Below are the code and all the weights of a small trained network. Each question names an input and a class and asks about switching units off, where a switched-off unit gives its printed mean instead of its output.

import numpy as np


def w(rows, s, z=0):
    codes = np.array(rows[::2]) - 128.0
    scale = np.full(codes.shape[1], s)
    scale[-1] = z or s
    return codes * scale


def f(y):
    return y / 2 * (1 + np.tanh(0.7978845608 * (y + 0.044715 * y**3)))


def log_softmax(a):
    a = a - a.max(-1, keepdims=True)
    return a - np.log(np.exp(a).sum(-1, keepdims=True))


def net(x, mask):
    res = np.array(x, float).reshape(1, 7) / 4 @ E
    y = f(res @ A[0][:, :-1].T + A[0][:, -1])
    res = res + np.where(mask, y, B[0][:, -1]) @ B[0][:, :-1]
    return log_softmax(res[-1] @ U[:, :-1].T + U[:, -1])


A, B = {}, {}
E = w([
[111,168,176,119,158,40],'x0',
[201,111,254,154,89,110],'x1',
[130,160,113,159,139,83],'x2',
[97,111,85,43,154,148],'x3',
[47,73,42,140,113,122],'x4',
[127,182,108,188,128,85],'x5',
[151,87,164,135,113,144],'x6',
],0.0073)
A[0] = w([
[186,149,175,116,219,166,92],'N1',
[187,180,156,50,96,132,45],'N2',
[171,63,164,108,127,92,102],'N3',
[148,106,66,191,57,167,105],'N4',
[153,141,108,92,118,127,45],'N5',
[114,164,154,150,177,113,164],'N6',
[252,116,125,104,159,69,192],'N7',
[87,98,63,148,183,186,63],'N8',
[144,81,91,150,50,115,12],'N9',
[95,167,115,41,198,147,37],'N10',
[219,110,92,122,87,96,5],'N11',
[60,192,81,94,178,107,210],'N12',
[92,171,114,73,171,127,31],'N13',
[105,110,139,106,117,254,24],'N14',
[92,75,81,151,106,68,49],'N15',
[172,186,98,177,110,125,157],'N16',
[106,91,170,154,162,146,6],'N17',
[191,122,65,173,56,206,110],'N18',
[144,201,216,150,94,90,226],'N19',
[116,73,103,137,153,78,33],'N20',
[130,163,104,222,137,158,30],'N21',
[171,88,182,134,93,82,51],'N22',
[151,163,132,78,108,110,20],'N23',
],0.0093,0.0023)
B[0] = w([
[15,232,64,156,84,113,172],'N1',
[85,121,130,170,104,154,162],'N2',
[210,91,93,93,125,254,165],'N3',
[169,176,166,46,189,155,164],'N4',
[85,49,141,204,100,116,122],'N5',
[168,111,128,66,161,161,157],'N6',
[114,201,120,80,106,209,192],'N7',
[191,158,158,114,113,184,194],'N8',
[89,141,149,71,166,144,131],'N9',
[147,22,137,178,102,105,174],'N10',
[96,79,122,173,176,120,127],'N11',
[200,94,199,174,98,170,212],'N12',
[158,50,158,164,121,134,152],'N13',
[150,143,92,26,156,98,179],'N14',
[147,180,104,112,61,167,152],'N15',
[67,75,212,40,36,105,166],'N16',
[105,113,156,111,117,149,122],'N17',
[152,183,237,48,215,39,177],'N18',
[163,134,116,64,102,170,254],'N19',
[157,216,142,138,166,166,130],'N20',
[135,29,94,89,100,58,147],'N21',
[137,86,3,137,137,82,185],'N22',
[112,126,124,79,167,134,126],'N23',
],0.0046,0.0074)
U = w([
[110,125,76,61,108,153,254],'0',
[138,152,112,35,193,106,196],'1',
[52,121,135,118,116,201,210],'2',
[168,118,26,119,75,202,20],'3',
[1,208,107,94,104,248,16],'4',
[127,79,126,89,134,126,4],'5',
],0.0065,0.0023)

Each question gives the input, the list of numbers given to net, and the class t.
The units are the neurons (one row each of A and B). Each row of codes is followed by its name. A weight is (code - 128) times the scale printed after its matrix; where a second scale follows, it is the last column's (A, B and U).
mask holds one flag per neuron, in row order. A switched-off neuron (its flag False) gives its mean, the last column of its row in B, instead of its output. The means were averaged over made-up inputs and are rounded, as every weight is.
A unit's drop is (log p(t) with every unit on - log p(t) with that unit switched off) / (log p(t) with every unit on - log p(t) with every unit switched off).
The circuit of an input: a set's keep is (log p(t) with only the set's units on - log p(t) with every unit switched off) / (log p(t) with every unit on - log p(t) with every unit switched off). Starting from the 12 units with the biggest drops (on a tie, the unit counted first), units are removed one at a time, each time the one whose removal leaves the highest keep (on an exact tie, the one counted first), for as long as the keep stays at least 0.8.
units of the circuit, in order: the units of the circuit, biggest drop first
most important unit: the unit with the biggest drop
k most important neurons: the k neurons with the biggest drops, biggest first
drop when u is switched off: that unit's drop, to one decimal
input [-8,4,-5,-1,-4,-6,-4], class 1: most important unit => N18
input [4,8,-2,-8,5,-7,3], class 3: 2 most important neurons => N3, N22
input [-6,-5,-1,-5,5,-5,-1], class 1: units of the circuit, in order => N18, N4, N14
input [-5,6,1,-7,-8,3,-7], class 4: units of the circuit, in order => N1, N7
input [3,0,-4,-1,-6,0,3], class 4: 2 most important neurons => N1, N7
input [-8,0,-7,0,0,-5,6], class 1: 3 most important neurons => N18, N14, N4
input [0,-1,8,6,-7,6,5], class 4: 2 most important neurons => N7, N1
input [-7,5,-5,4,0,1,-3], class 1: drop when N14 is switched off => 0.2
input [3,-7,5,4,-5,-7,-8], class 2: drop when N14 is switched off => 0.1
input [1,-8,-1,7,1,-1,2], class 3: drop when N10 is switched off => 0.2
input [6,-4,8,-2,-8,0,3], class 4: drop when N14 is switched off => 0.1
